Below is a small trained network, with its code and all its weights. Each question gives an input and a class and asks what happens when units are switched off, that is, made to give their printed mean instead of their output.

import numpy as np


def w(rows, s, z=0):
    codes = np.array(rows[::2]) - 128.0
    scale = np.full(codes.shape[1], s)
    scale[-1] = z or s
    return codes * scale


def norm(h):
    return h / np.sqrt((h * h).mean(-1, keepdims=True) + 1e-5)


def f(y):
    return y / 2 * (1 + np.tanh(0.7978845608 * (y + 0.044715 * y**3)))


def log_softmax(a):
    a = a - a.max(-1, keepdims=True)
    return a - np.log(np.exp(a).sum(-1, keepdims=True))


def net(x, mask):
    res = np.array(x, float).reshape(1, 4) / 4 @ E
    u = 0
    for l in range(2):
        y = f(norm(res) @ A[l][:, :-1].T + A[l][:, -1])
        res = res + np.where(mask[u : u + 15], y, B[l][:, -1]) @ B[l][:, :-1]
        u += 15
    return log_softmax(norm(res)[-1] @ U[:, :-1].T + U[:, -1])


A, B = {}, {}
E = w([
[63,129,67,54,47],'x0',
[23,89,141,154,191],'x1',
[106,196,111,207,56],'x2',
[148,212,5,121,228],'x3',
],0.0016)
A[0] = w([
[133,127,131,150,132,55],'L0N0',
[103,166,128,207,94,65],'L0N1',
[98,103,175,135,91,128],'L0N2',
[94,107,146,169,162,73],'L0N3',
[147,161,103,119,169,112],'L0N4',
[134,109,162,1,167,161],'L0N5',
[135,103,185,144,103,73],'L0N6',
[240,183,158,115,110,65],'L0N7',
[244,151,137,103,103,76],'L0N8',
[111,197,134,179,108,115],'L0N9',
[181,111,154,194,177,4],'L0N10',
[173,115,160,203,173,13],'L0N11',
[173,78,148,69,196,84],'L0N12',
[107,124,157,149,158,84],'L0N13',
[101,182,135,133,178,67],'L0N14',
],0.0075,0.0026)
B[0] = w([
[116,115,194,117,179,101],'L0N0',
[118,229,182,144,206,162],'L0N1',
[170,121,104,109,141,171],'L0N2',
[74,93,114,87,170,138],'L0N3',
[234,90,101,41,135,178],'L0N4',
[127,223,136,213,99,251],'L0N5',
[218,77,162,57,137,146],'L0N6',
[46,153,88,60,63,216],'L0N7',
[47,125,121,28,53,216],'L0N8',
[201,226,161,136,138,175],'L0N9',
[117,119,69,203,86,155],'L0N10',
[127,92,63,209,91,158],'L0N11',
[147,253,167,174,153,207],'L0N12',
[87,85,117,133,197,127],'L0N13',
[152,61,160,31,134,146],'L0N14',
],0.0041,0.0027)
A[1] = w([
[131,141,82,173,20,227],'L1N0',
[97,125,242,124,111,79],'L1N1',
[36,119,93,81,65,116],'L1N2',
[77,166,56,173,62,198],'L1N3',
[59,75,130,172,213,127],'L1N4',
[153,24,180,127,87,7],'L1N5',
[132,88,205,136,76,63],'L1N6',
[162,158,4,60,194,151],'L1N7',
[227,67,112,180,128,141],'L1N8',
[66,103,150,85,246,247],'L1N9',
[160,122,79,180,84,208],'L1N10',
[142,108,253,158,77,211],'L1N11',
[147,36,198,91,105,117],'L1N12',
[236,174,172,118,118,160],'L1N13',
[59,135,218,191,171,27],'L1N14',
],0.0048,0.0015)
B[1] = w([
[69,55,92,188,201,251],'L1N0',
[178,156,109,149,108,138],'L1N1',
[139,77,98,197,162,188],'L1N2',
[142,60,151,187,234,245],'L1N3',
[65,94,103,72,3,154],'L1N4',
[203,118,140,117,109,106],'L1N5',
[178,125,80,122,154,124],'L1N6',
[236,45,215,172,71,239],'L1N7',
[116,43,151,72,216,129],'L1N8',
[143,190,57,115,25,185],'L1N9',
[79,52,211,149,173,175],'L1N10',
[196,170,99,132,177,189],'L1N11',
[194,134,91,115,103,117],'L1N12',
[97,176,84,104,133,201],'L1N13',
[122,171,89,103,101,149],'L1N14',
],0.0037,0.0026)
U = w([
[127,248,151,173,162,188],'0',
[255,101,138,99,114,173],'1',
[89,49,126,191,185,195],'2',
[43,140,80,96,30,176],'3',
[103,136,161,104,153,115],'4',
[85,125,180,59,155,3],'5',
[87,123,186,68,152,4],'6',
[90,125,173,66,153,17],'7',
],0.012,0.0055)

Each question gives the input, the list of numbers given to net, and the class t.
The units are the neurons (one row each of A and B). Each row of codes is followed by its name. A weight is (code - 128) times the scale printed after its matrix; where a second scale follows, it is the last column's (A, B and U).
mask holds one flag per neuron, layer by layer. A switched-off neuron (its flag False) gives its mean, the last column of its row in B, instead of its output. The means were averaged over made-up inputs and are rounded, as every weight is.
A unit's drop is (log p(t) with every unit on - log p(t) with that unit switched off) / (log p(t) with every unit on - log p(t) with every unit switched off).
The circuit of an input: a set's keep is (log p(t) with only the set's units on - log p(t) with every unit switched off) / (log p(t) with every unit on - log p(t) with every unit switched off). Starting from the 12 units with the biggest drops (on a tie, the unit counted first), units are removed one at a time, each time the one whose removal leaves the highest keep (on an exact tie, the one counted first), for as long as the keep stays at least 0.8.
circuit, biggest first: the units of the circuit, biggest drop first
most important unit: the unit with the biggest drop
k most important neurons: the k neurons with the biggest drops, biggest first
top k neurons in layer l: the k neurons of layer l with the biggest drops, biggest first
input [1,-7,-6,-6], class 3: top 4 neurons in layer 0 => (L0N8; L0N7; L0N1; L0N9)
input [6,2,5,-4], class 2: 4 most important neurons => (L0N12; L0N14; L1N0; L0N4)
input [6,6,1,-3], class 2: circuit, biggest first => (L1N2)
input [6,-4,5,3], class 2: top 2 neurons in layer 1 => (L1N0; L1N3)
input [-2,6,3,5], class 3: 2 most important neurons => (L1N9; L1N4)
input [6,-2,6,3], class 0: circuit, biggest first => (L0N1; L0N8)
input [8,-1,-3,-8], class 1: circuit, biggest first => (L0N7; L1N11)
input [5,8,8,2], class 0: top 4 neurons in layer 0 => (L0N9; L0N1; L0N8; L0N7)
input [1,-6,-5,-4], class 3: 2 most important neurons => (L0N8; L0N7)
input [4,6,-7,8], class 1: circuit, biggest first => (L1N7; L0N4)
input [5,-5,4,4], class 2: 3 most important neurons => (L0N12; L0N6; L1N3)
input [-7,1,0,8], class 1: circuit, biggest first => (L1N7; L0N14)
input [-1,5,-5,3], class 0: top 3 neurons in layer 0 => (L0N12; L0N5; L0N8)
input [-4,6,4,-4], class 3: most important unit => L1N4
input [-3,7,0,4], class 3: 2 most important neurons => (L1N9; L1N4)
input [0,7,6,3], class 3: circuit, biggest first => (L1N9; L0N5; L0N14)
input [8,-4,7,6], class 2: top 2 neurons in layer 0 => (L0N12; L0N5)
input [-7,-6,4,8], class 1: 4 most important neurons => (L0N4; L1N7; L0N5; L0N9)
input [-4,5,7,-8], class 1: top 2 neurons in layer 0 => (L0N6; L0N5)
input [2,5,-6,3], class 0: circuit, biggest first => (L0N5)
input [-7,-4,-6,4], class 2: 2 most important neurons => (L0N10; L0N11)
